Below is a small trained network, with its code and all its weights. Each question gives an input and a target symbol and asks what happens when units are switched off, that is, made to give their printed mean instead of their output.

import numpy as np


def w(rows, s, z=0):
    codes = np.array(rows[::2]) - 128.0
    scale = np.full(codes.shape[1], s)
    scale[-1] = z or s
    return codes * scale


def norm(h):
    return h / np.sqrt((h * h).mean(-1, keepdims=True) + 1e-5)


def f(y):
    return y / 2 * (1 + np.tanh(0.7978845608 * (y + 0.044715 * y**3)))


def softmax(a):
    e = np.exp(a - a.max(-1, keepdims=True))
    return e / e.sum(-1, keepdims=True)


def log_softmax(a):
    a = a - a.max(-1, keepdims=True)
    return a - np.log(np.exp(a).sum(-1, keepdims=True))


def net(x, mask):
    ids = ['γεζηλπτφψω'.index(c) for c in x.split()]
    T = len(ids)
    res = E[ids] + P[:T]
    u = 0
    for l in range(3):
        r = norm(res)
        for j in range(3):
            rows = slice(2 * j, 2 * j + 2)
            q, k, v = (r @ M[l][rows].T for M in (Q, K, V))
            z = softmax(np.where(np.tri(T) > 0, q @ k.T / 2**0.5, -1e9)) @ v
            o = O[l][rows]
            res = res + np.where(mask[u + j], z, o[:, -1]) @ o[:, :-1]
        u += 3
        y = f(norm(res) @ A[l][:, :-1].T + A[l][:, -1])
        res = res + np.where(mask[u : u + 4], y, B[l][:, -1]) @ B[l][:, :-1]
        u += 4
    return log_softmax(norm(res)[-1] @ U[:, :-1].T + U[:, -1])


Q, K, V, O, A, B = {}, {}, {}, {}, {}, {}
E = w([
[9,3,208],'γ',
[152,160,166],'ε',
[151,203,117],'ζ',
[124,173,110],'η',
[106,144,124],'λ',
[192,146,218],'π',
[124,151,87],'τ',
[8,2,208],'φ',
[119,185,133],'ψ',
[138,126,119],'ω',
],0.015)
P = w([
[112,88,175],'0',
[134,88,96],'1',
[64,173,160],'2',
[156,125,125],'3',
[139,89,103],'4',
[151,251,159],'5',
[146,132,124],'6',
[141,88,107],'7',
],0.018)
Q[0] = w([
[183,248,84],'L0H0',
[178,172,35],'L0H0',
[179,8,86],'L0H1',
[244,164,115],'L0H1',
[137,11,76],'L0H2',
[11,228,121],'L0H2',
],0.016)
K[0] = w([
[233,145,30],'L0H0',
[172,189,39],'L0H0',
[197,4,71],'L0H1',
[203,180,128],'L0H1',
[59,92,202],'L0H2',
[116,145,18],'L0H2',
],0.017)
V[0] = w([
[214,118,2],'L0H0',
[187,84,82],'L0H0',
[96,23,72],'L0H1',
[164,131,129],'L0H1',
[164,95,144],'L0H2',
[202,117,27],'L0H2',
],0.0091)
O[0] = w([
[1,159,73,248],'L0H0',
[72,170,99,184],'L0H0',
[82,153,53,25],'L0H1',
[105,106,151,135],'L0H1',
[140,105,110,159],'L0H2',
[133,87,244,8],'L0H2',
],0.0081,0.0018)
A[0] = w([
[144,100,103,194],'L0N0',
[174,156,68,203],'L0N1',
[118,6,162,4],'L0N2',
[167,181,155,171],'L0N3',
],0.015,0.0011)
B[0] = w([
[93,151,3,177],'L0N0',
[96,204,105,240],'L0N1',
[102,168,189,252],'L0N2',
[33,119,145,217],'L0N3',
],0.016,0.0032)
Q[1] = w([
[117,15,81],'L1H0',
[168,122,99],'L1H0',
[152,130,89],'L1H1',
[160,130,177],'L1H1',
[47,111,4],'L1H2',
[113,66,102],'L1H2',
],0.023)
K[1] = w([
[122,5,159],'L1H0',
[149,123,133],'L1H0',
[158,122,112],'L1H1',
[139,149,166],'L1H1',
[33,142,107],'L1H2',
[100,98,122],'L1H2',
],0.032)
V[1] = w([
[86,2,222],'L1H0',
[225,128,154],'L1H0',
[136,111,52],'L1H1',
[189,221,148],'L1H1',
[206,74,130],'L1H2',
[101,151,128],'L1H2',
],0.0076)
O[1] = w([
[44,178,2,2],'L1H0',
[176,183,75,76],'L1H0',
[199,205,11,103],'L1H1',
[85,132,29,136],'L1H1',
[222,65,109,89],'L1H2',
[92,153,134,143],'L1H2',
],0.0065,0.0077)
A[1] = w([
[140,157,17,3],'L1N0',
[110,251,188,107],'L1N1',
[65,227,137,70],'L1N2',
[134,226,124,143],'L1N3',
],0.014,0.0029)
B[1] = w([
[107,228,131,211],'L1N0',
[206,198,195,254],'L1N1',
[141,2,200,240],'L1N2',
[158,60,227,196],'L1N3',
],0.018,0.0065)
Q[2] = w([
[205,123,48],'L2H0',
[200,164,136],'L2H0',
[121,170,173],'L2H1',
[201,110,124],'L2H1',
[200,82,163],'L2H2',
[210,215,250],'L2H2',
],0.023)
K[2] = w([
[19,130,55],'L2H0',
[64,203,110],'L2H0',
[184,149,197],'L2H1',
[226,152,100],'L2H1',
[228,65,162],'L2H2',
[250,235,205],'L2H2',
],0.018)
V[2] = w([
[180,136,95],'L2H0',
[176,80,212],'L2H0',
[123,190,159],'L2H1',
[90,91,199],'L2H1',
[142,254,134],'L2H2',
[9,134,171],'L2H2',
],0.018)
O[2] = w([
[62,114,184,126],'L2H0',
[65,188,151,249],'L2H0',
[77,44,109,185],'L2H1',
[211,140,8,218],'L2H1',
[162,206,47,219],'L2H2',
[8,183,171,107],'L2H2',
],0.011,0.015)
A[2] = w([
[63,237,102,5],'L2N0',
[44,143,191,90],'L2N1',
[206,71,36,185],'L2N2',
[172,9,83,101],'L2N3',
],0.014,0.0025)
B[2] = w([
[54,86,141,254],'L2N0',
[204,55,115,222],'L2N1',
[103,85,57,209],'L2N2',
[134,3,174,141],'L2N3',
],0.02,0.0053)
U = w([
[212,121,252,152],'γ',
[225,202,181,225],'ε',
[193,164,52,160],'ζ',
[161,151,42,200],'η',
[241,42,84,5],'λ',
[177,32,124,171],'π',
[44,164,151,159],'τ',
[82,218,139,200],'φ',
[90,55,182,5],'ψ',
[90,56,182,3],'ω',
],0.014,0.002)

Each question gives the input, a string of symbols that net reads in full, and the target symbol t.
The units are the heads (2 rows each of Q, K, V and O) and the neurons (one row each of A and B). Each row of codes is followed by its name. A weight is (code - 128) times the scale printed after its matrix; where a second scale follows, it is the last column's (O, A, B and U).
mask holds one flag per unit, layer by layer, with each layer's heads first. A switched-off unit (its flag False) gives its mean, the last column of its rows in O or B, instead of its output. The means were averaged over made-up inputs and are rounded, as every weight is.
A unit's drop is (log p(t) with every unit on - log p(t) with that unit switched off) / (log p(t) with every unit on - log p(t) with every unit switched off).
The circuit of an input: a set's keep is (log p(t) with only the set's units on - log p(t) with every unit switched off) / (log p(t) with every unit on - log p(t) with every unit switched off). Starting from the 12 units with the biggest drops (on a tie, the unit counted first), units are removed one at a time, each time the one whose removal leaves the highest keep (on an exact tie, the one counted first), for as long as the keep stays at least 0.8.
units of the circuit, in order: the units of the circuit, biggest drop first
unit that matters most: the unit with the biggest drop
top k neurons: the k neurons with the biggest drops, biggest first
k most important neurons of layer l: the k neurons of layer l with the biggest drops, biggest first
heads that matter: for each layer, one digit per head in row order, 1 if its drop is at least 0.15 and else 0, layers parted by /
input γ ω ζ ω τ, target φ: heads that matter => 000 / 000 / 000
input τ ε φ ζ, target φ: 3 most important neurons of layer 0 => L0N2; L0N0; L0N1
input ε ω η φ ω ω ω ψ, target π: unit that matters most => L0H0
input γ φ γ π λ, target ζ: heads that matter => 100 / 000 / 000
input ω ε η η φ ζ λ, target γ: heads that matter => 010 / 110 / 001
input ζ η ζ ε, target ζ: heads that matter => 111 / 101 / 001
input λ ω φ φ, target ε: heads that matter => 111 / 100 / 101
input ψ ζ ζ λ τ η η, target π: top 3 neurons => L0N2; L1N0; L1N1
input η λ ζ η φ π ζ, target λ: top 4 neurons => L0N2; L1N2; L1N0; L1N1
input ε ω λ ω λ π ω, target η: heads that matter => 101 / 111 / 001
input ω π λ η, target γ: heads that matter => 010 / 110 / 111
input ω η η ω ψ, target π: top 3 neurons => L0N2; L0N1; L2N1
input γ ε ω ω, target ω: heads that matter => 111 / 111 / 101
input ε ζ ψ ε η τ η, target η: heads that matter => 111 / 101 / 001
input τ ω τ ω, target φ: units of the circuit, in order => L2N1
input π ω π π ω ζ π ε, target ε: heads that matter => 001 / 101 / 000
input π η η τ φ λ φ, target τ: top 4 neurons => L1N3; L1N2; L0N1; L2N0
input τ γ φ η ω φ η λ, target ζ: heads that matter => 101 / 000 / 000
input π ζ ψ ψ, target τ: top 3 neurons => L1N3; L1N2; L0N2
input π τ γ, target γ: units of the circuit, in order => L0H0
input η ω ζ γ, target λ: 3 most important neurons of layer 1 => L1N2; L1N3; L1N1
input φ ψ η τ, target ψ: 2 most important neurons of layer 2 => L2N0; L2N1
